Look-ups in named tables: a row name and a column name give one cell, copied from the table.

Table zuz
,bos,kan,vibatus,gepozop,mavufil
sav,6.52,4.88,6.02,4.82,9.04
kudag,5.78,5.50,5.97,5.03,6.97
vute,7.46,6.85,6.36,7.21,7.37
nepuvi,4.36,5.50,6.56,6.66,2.38
lorun,3.69,3.77,5.65,2.89,5.74
zipotu,6.88,6.05,7.36,9.62,4.29
vuder,4.07,4.16,5.62,2.98,6.28
vek,5.26,6.78,5.91,5.70,4.47

vek, vibatus => 5.91
vek, kan => 6.78
sav, gepozop => 4.82
zipotu, bos => 6.88
vute, mavufil => 7.37
vute, kan => 6.85
vek, gepozop => 5.70
nepuvi, kan => 5.50
nepuvi, bos => 4.36
lorun, gepozop => 2.89
kudag, kan => 5.50
vuder, vibatus => 5.62
vute, bos => 7.46
kudag, vibatus => 5.97
lorun, vibatus => 5.65
sav, mavufil => 9.04
sav, vibatus => 6.02
lorun, kan => 3.77
sav, bos => 6.52

sekeben =
         sir  lumatek  sezula  peg  fipu
gib      0.6      0.2     8.5  8.0   7.3
labago   8.6      9.0     1.5  7.8   8.0
maneref  8.4      8.7     7.5  1.0   1.1
rem      3.1      0.3     0.4  1.6   1.1

fipu of gib: 7.3
fipu of rem: 1.1
lumatek of labago: 9.0
sir of labago: 8.6
lumatek of gib: 0.2
peg of gib: 8.0
fipu of maneref: 1.1
sir of gib: 0.6
peg of rem: 1.6

poselaf
fields: roro, par, lud, sogin, zav, kiled, rudepi, dusiz, rog, tubufel
dafazov: [0.680, 0.723, 0.789, 0.843, 0.863, 0.866, 0.871, 0.874, 0.874, 0.117]
duzolug: [0.657, 0.670, 0.708, 0.772, 0.832, 0.859, 0.865, 0.873, 0.869, 0.319]
kila: [0.658, 0.652, 0.657, 0.657, 0.664, 0.686, 0.742, 0.809, 0.854, 0.646]
narodu: [0.652, 0.660, 0.665, 0.703, 0.768, 0.832, 0.857, 0.871, 0.871, 0.517]
pateku: [0.659, 0.682, 0.729, 0.796, 0.843, 0.862, 0.867, 0.871, 0.870, 0.251]
pozena: [0.655, 0.655, 0.655, 0.659, 0.665, 0.686, 0.743, 0.805, 0.854, 0.641]
nud: [0.701, 0.761, 0.825, 0.857, 0.869, 0.870, 0.868, 0.870, 0.873, 0.077]
lag: [0.686, 0.730, 0.803, 0.846, 0.867, 0.872, 0.873, 0.871, 0.879, 0.109]
lib: [0.656, 0.654, 0.655, 0.658, 0.665, 0.693, 0.745, 0.814, 0.852, 0.643]

What is the par of lib in poselaf?
0.654
What is the sogin of nud in poselaf?
0.857
What is the dusiz of kila in poselaf?
0.809
What is the kiled of pateku in poselaf?
0.862
What is the sogin of lag in poselaf?
0.846
What is the lud of nud in poselaf?
0.825
What is the rog of lag in poselaf?
0.879
What is the lud of kila in poselaf?
0.657
What is the dusiz of lib in poselaf?
0.814
What is the rog of dafazov in poselaf?
0.874

lipide =
         dozun  suzot  kaz  luvozun
zefegen     56     76   40       63
fisum       61     56   62       59
vemu        53     96   19       69
zarura      64     26   94       53
kemuted     61     56   72       57
zoza        61     36   83       55
kiv         61     56   72       57
sav         61     56   62       57
mivapef     62     26   94       55

What is the kaz of kiv in lipide?
72
What is the kaz of zoza in lipide?
83
What is the kaz of mivapef in lipide?
94
What is the kaz of fisum in lipide?
62
What is the dozun of fisum in lipide?
61
What is the kaz of zarura in lipide?
94
What is the suzot of mivapef in lipide?
26
What is the luvozun of kiv in lipide?
57
What is the suzot of sav in lipide?
56
What is the suzot of zefegen in lipide?
76
What is the luvozun of vemu in lipide?
69
What is the luvozun of zarura in lipide?
53
What is the dozun of zefegen in lipide?
56
What is the suzot of fisum in lipide?
56

neb.csv
,logameg,vam
tig,-0.49,-0.71
fesu,0.81,-0.48
fes,-0.49,-0.67
rudis,0.76,-0.47
selukeb,0.60,0.78
gibuvid,0.78,-0.48
nuz,-0.48,-0.74
zon,0.56,0.78
beg,-0.52,-0.74

vam of selukeb: 0.78
vam of fes: -0.67
logameg of fesu: 0.81
vam of tig: -0.71
logameg of tig: -0.49
vam of zon: 0.78
logameg of nuz: -0.48
vam of rudis: -0.47
logameg of rudis: 0.76
vam of nuz: -0.74
logameg of zon: 0.56
logameg of fes: -0.49
vam of beg: -0.74
logameg of selukeb: 0.60
vam of fesu: -0.48
logameg of beg: -0.52
logameg of gibuvid: 0.78
vam of gibuvid: -0.48

nide:
|  | poguzi | timif | sobupo | soz | zifufer | kekeb | sebepu | muna |
|---|---|---|---|---|---|---|---|---|
| rak | 378 | 358 | 372 | 383 | 362 | 366 | 346 | 384 |
| dun | 348 | 429 | 382 | 308 | 405 | 384 | 398 | 312 |
| pepov | 349 | 406 | 368 | 331 | 394 | 376 | 411 | 333 |
| fas | 353 | 401 | 368 | 337 | 392 | 374 | 407 | 339 |
| zanif | 284 | 541 | 429 | 199 | 453 | 407 | 496 | 206 |
| vir | 367 | 372 | 370 | 368 | 373 | 367 | 374 | 368 |
| nul | 391 | 375 | 344 | 362 | 374 | 340 | 361 | 364 |
| gokedu | 307 | 261 | 369 | 446 | 618 | 762 | 373 | 451 |
| rebe | 361 | 375 | 368 | 362 | 376 | 368 | 385 | 362 |
| zim | 368 | 370 | 369 | 369 | 369 | 369 | 372 | 368 |
| faban | 336 | 452 | 379 | 284 | 423 | 388 | 428 | 289 |
| buz | 344 | 441 | 381 | 288 | 422 | 384 | 412 | 285 |

sebepu of gokedu: 373
kekeb of gokedu: 762
muna of gokedu: 451
kekeb of nul: 340
kekeb of pepov: 376
sebepu of vir: 374
timif of faban: 452
sobupo of dun: 382
timif of zanif: 541
muna of nul: 364
soz of rak: 383
zifufer of gokedu: 618
kekeb of rebe: 368
sobupo of nul: 344
sobupo of pepov: 368
poguzi of rebe: 361
sobupo of faban: 379
sebepu of zim: 372
kekeb of rak: 366
timif of gokedu: 261

luv =
|  | vogote | ver | fotut |
|---|---|---|---|
| sifize | 96.5 | -62.3 | -93.1 |
| kimulob | -52.1 | 31.9 | 68.9 |
| pevima | -64.7 | 35.6 | 84.6 |
| kupor | -13.6 | 81.9 | 29.6 |
| labip | -67.4 | -14.7 | 87.0 |
| suf | 63.9 | 1.5 | -56.9 |
| ner | -28.0 | -14.5 | 44.8 |

pevima, vogote => -64.7
pevima, ver => 35.6
sifize, fotut => -93.1
kimulob, fotut => 68.9
pevima, fotut => 84.6
labip, fotut => 87.0
ner, fotut => 44.8
suf, vogote => 63.9
ner, ver => -14.5
suf, fotut => -56.9
sifize, ver => -62.3
ner, vogote => -28.0
kimulob, ver => 31.9
Row with the largest fotut: labip

tuneg
|  | vis | bezami | lat | zurik | nonad | zunotu |
|---|---|---|---|---|---|---|
| tebina | 8.4 | 30.7 | 7.6 | 45.0 | 78.5 | 62.3 |
| teris | 19.1 | 43.8 | 44.1 | 15.5 | 68.9 | 6.2 |
| zogi | 42.4 | 30.0 | 73.2 | 36.3 | 22.3 | 76.2 |
| vepo | 25.2 | 23.4 | 13.0 | 46.2 | 5.1 | 62.5 |
| petuga | 50.4 | 70.5 | 18.4 | 64.5 | 0.9 | 49.8 |

vepo, zurik: 46.2
tebina, vis: 8.4
teris, zurik: 15.5
tebina, lat: 7.6
teris, nonad: 68.9
petuga, bezami: 70.5
zogi, bezami: 30.0
zogi, zunotu: 76.2
vepo, lat: 13.0
petuga, vis: 50.4
zogi, vis: 42.4
vepo, bezami: 23.4
teris, zunotu: 6.2
vepo, nonad: 5.1
tebina, zurik: 45.0
zogi, zurik: 36.3

